Below is a small trained network, with its code and all its weights. Each question gives an input and a class and asks what happens when units are switched off, that is, made to give their printed mean instead of their output.

import numpy as np


def w(rows, s, z=0):
    codes = np.array(rows[::2]) - 128.0
    scale = np.full(codes.shape[1], s)
    scale[-1] = z or s
    return codes * scale


def f(y):
    return np.maximum(y, 0)


def log_softmax(a):
    a = a - a.max(-1, keepdims=True)
    return a - np.log(np.exp(a).sum(-1, keepdims=True))


def net(x, mask):
    res = np.array(x, float).reshape(1, 7) / 4 @ E
    y = f(res @ A[0][:, :-1].T + A[0][:, -1])
    res = res + np.where(mask, y, B[0][:, -1]) @ B[0][:, :-1]
    return log_softmax(res[-1] @ U[:, :-1].T + U[:, -1])


A, B = {}, {}
E = w([
[77,111,194,50,59,102,75,120],'x0',
[52,117,108,152,112,136,148,129],'x1',
[62,7,125,103,210,68,119,187],'x2',
[106,103,128,104,149,170,127,66],'x3',
[101,158,120,157,119,97,118,174],'x4',
[174,110,143,108,126,130,146,108],'x5',
[101,142,111,96,138,135,126,134],'x6',
],0.012)
A[0] = w([
[123,146,169,139,117,102,114,78,5],'n1',
[148,244,130,142,40,203,157,91,22],'n2',
[164,153,81,164,177,152,181,132,126],'n3',
[106,157,167,87,55,130,92,118,180],'n4',
[117,130,188,112,95,137,123,86,170],'n5',
[104,162,254,93,31,66,156,93,58],'n6',
[160,170,44,172,164,183,163,130,150],'n7',
],0.0091,0.0017)
B[0] = w([
[82,89,145,146,157,101,31,146,145],'n1',
[102,99,203,188,254,52,184,192,252],'n2',
[100,186,93,103,32,109,91,55,193],'n3',
[125,204,86,134,118,153,74,82,189],'n4',
[97,117,112,103,92,134,111,126,169],'n5',
[89,151,54,104,77,107,136,124,204],'n6',
[89,138,104,74,71,176,47,116,208],'n7',
],0.011,0.015)
U = w([
[139,185,96,110,11,163,92,92,4],'0',
[134,102,142,120,223,110,205,179,252],'1',
],0.012,0.0026)

Each question gives the input, the list of numbers given to net, and the class t.
The units are the neurons (one row each of A and B). Each row of codes is followed by its name. A weight is (code - 128) times the scale printed after its matrix; where a second scale follows, it is the last column's (A, B and U).
mask holds one flag per neuron, in row order. A switched-off neuron (its flag False) gives its mean, the last column of its row in B, instead of its output. The means were averaged over made-up inputs and are rounded, as every weight is.
A unit's drop is (log p(t) with every unit on - log p(t) with that unit switched off) / (log p(t) with every unit on - log p(t) with every unit switched off).
The circuit of an input: a set's keep is (log p(t) with only the set's units on - log p(t) with every unit switched off) / (log p(t) with every unit on - log p(t) with every unit switched off). Starting from all 7 units, units are removed one at a time, each time the one whose removal leaves the highest keep (on an exact tie, the one counted first), for as long as the keep stays at least 0.8.
units of the circuit, in order: the units of the circuit, biggest drop first
top k neurons: the k neurons with the biggest drops, biggest first
drop when u is switched off: that unit's drop, to one decimal
input [-5,-4,-8,-6,-2,-1,-6], class 1: units of the circuit, in order -> (n2)
input [-5,-3,4,-7,-6,3,2], class 0: top 2 neurons -> (n2; n3)
input [2,6,-3,6,-7,4,-8], class 1: top 3 neurons -> (n3; n7; n2)
input [-3,8,-4,5,4,6,-2], class 1: top 2 neurons -> (n2; n4)
input [-8,-7,7,2,-2,-1,8], class 0: top 2 neurons -> (n2; n3)
input [6,-6,6,-3,4,4,-5], class 0: top 2 neurons -> (n2; n6)
input [-5,-8,-6,1,3,-8,1], class 1: top 4 neurons -> (n2; n4; n6; n5)
input [-1,1,-6,-6,-3,8,-6], class 1: drop when n2 is switched off -> 1.5
input [-4,5,4,5,-5,-7,-2], class 0: drop when n2 is switched off -> 2.2
input [5,7,5,6,2,3,5], class 0: drop when n2 is switched off -> 7.3
input [4,1,-5,-3,2,2,7], class 1: top 3 neurons -> (n2; n3; n7)
